Below are the code and all the weights of a small trained network. Each question names an input and a class and asks about switching units off, where a switched-off unit gives its printed mean instead of its output.

import numpy as np


def w(rows, s, z=0):
    codes = np.array(rows[::2]) - 128.0
    scale = np.full(codes.shape[1], s)
    scale[-1] = z or s
    return codes * scale


def f(y):
    return y / 2 * (1 + np.tanh(0.7978845608 * (y + 0.044715 * y**3)))


def log_softmax(a):
    a = a - a.max(-1, keepdims=True)
    return a - np.log(np.exp(a).sum(-1, keepdims=True))


def net(x, mask):
    res = np.array(x, float).reshape(1, 2) / 4 @ E
    y = f(res @ A[0][:, :-1].T + A[0][:, -1])
    res = res + np.where(mask, y, B[0][:, -1]) @ B[0][:, :-1]
    return log_softmax(res[-1] @ U[:, :-1].T + U[:, -1])


A, B = {}, {}
E = w([
[152,117,2,80,225,28,95,206,182],'x0',
[216,62,139,55,129,130,184,158,53],'x1',
],0.012)
A[0] = w([
[143,87,50,110,97,118,134,99,181,247],'N1',
[227,90,105,93,119,151,184,158,67,96],'N2',
[186,123,131,76,173,112,56,187,189,90],'N3',
[197,188,116,114,181,90,61,187,162,75],'N4',
[119,133,201,142,52,98,170,97,151,53],'N5',
[254,86,154,79,88,122,175,194,54,107],'N6',
[138,87,94,139,132,114,87,131,122,227],'N7',
[141,185,30,122,139,127,153,227,141,71],'N8',
[21,181,104,207,127,90,47,84,171,100],'N9',
[144,117,146,125,138,178,134,149,171,164],'N10',
[140,123,206,128,95,159,142,121,118,60],'N11',
[197,189,183,140,34,173,159,24,112,118],'N12',
],0.008,0.011)
B[0] = w([
[130,56,108,165,228,220,177,126,111,238],'N1',
[177,218,182,118,153,67,33,113,166,196],'N2',
[76,133,73,150,69,184,80,175,130,197],'N3',
[98,155,88,66,13,155,138,123,82,196],'N4',
[93,211,86,84,56,138,66,207,108,167],'N5',
[156,183,188,73,190,97,89,80,218,224],'N6',
[134,40,103,141,178,158,184,126,107,216],'N7',
[52,216,63,76,25,182,130,192,121,195],'N8',
[191,181,187,24,254,62,41,79,200,237],'N9',
[152,66,139,127,99,125,136,91,106,151],'N10',
[124,195,30,97,46,183,66,190,87,171],'N11',
[122,80,136,129,122,233,127,180,82,252],'N12',
],0.0096,0.012)
U = w([
[185,198,142,83,146,90,87,121,197,95],'0',
[96,156,74,114,66,195,139,212,95,69],'1',
[153,9,149,194,179,178,229,93,110,255],'2',
[109,102,112,174,73,86,159,115,128,82],'3',
],0.015,0.01)

Each question gives the input, the list of numbers given to net, and the class t.
The units are the neurons (one row each of A and B). Each row of codes is followed by its name. A weight is (code - 128) times the scale printed after its matrix; where a second scale follows, it is the last column's (A, B and U).
mask holds one flag per neuron, in row order. A switched-off neuron (its flag False) gives its mean, the last column of its row in B, instead of its output. The means were averaged over made-up inputs and are rounded, as every weight is.
A unit's drop is (log p(t) with every unit on - log p(t) with that unit switched off) / (log p(t) with every unit on - log p(t) with every unit switched off).
The circuit of an input: a set's keep is (log p(t) with only the set's units on - log p(t) with every unit switched off) / (log p(t) with every unit on - log p(t) with every unit switched off). Starting from all 12 units, units are removed one at a time, each time the one whose removal leaves the highest keep (on an exact tie, the one counted first), for as long as the keep stays at least 0.8.
units of the circuit, in order: the units of the circuit, biggest drop first
top k neurons: the k neurons with the biggest drops, biggest first
drop when u is switched off: that unit's drop, to one decimal
input [-2,5], class 0: units of the circuit, in order	(N6)
input [8,6], class 1: top 2 neurons	(N8 N9)
input [-3,4], class 0: top 3 neurons	(N6 N1 N2)
input [-4,-4], class 0: top 3 neurons	(N9 N1 N8)
input [3,3], class 2: top 2 neurons	(N9 N1)
input [7,5], class 1: top 2 neurons	(N9 N8)
input [8,-7], class 1: top 4 neurons	(N8 N4 N3 N6)
input [-2,4], class 0: top 3 neurons	(N6 N2 N1)
input [-5,-6], class 0: drop when N9 is switched off	4.3
input [-5,-7], class 0: drop when N9 is switched off	4.5
input [2,0], class 2: drop when N10 is switched off	0.0
input [-1,3], class 2: drop when N5 is switched off	0.1
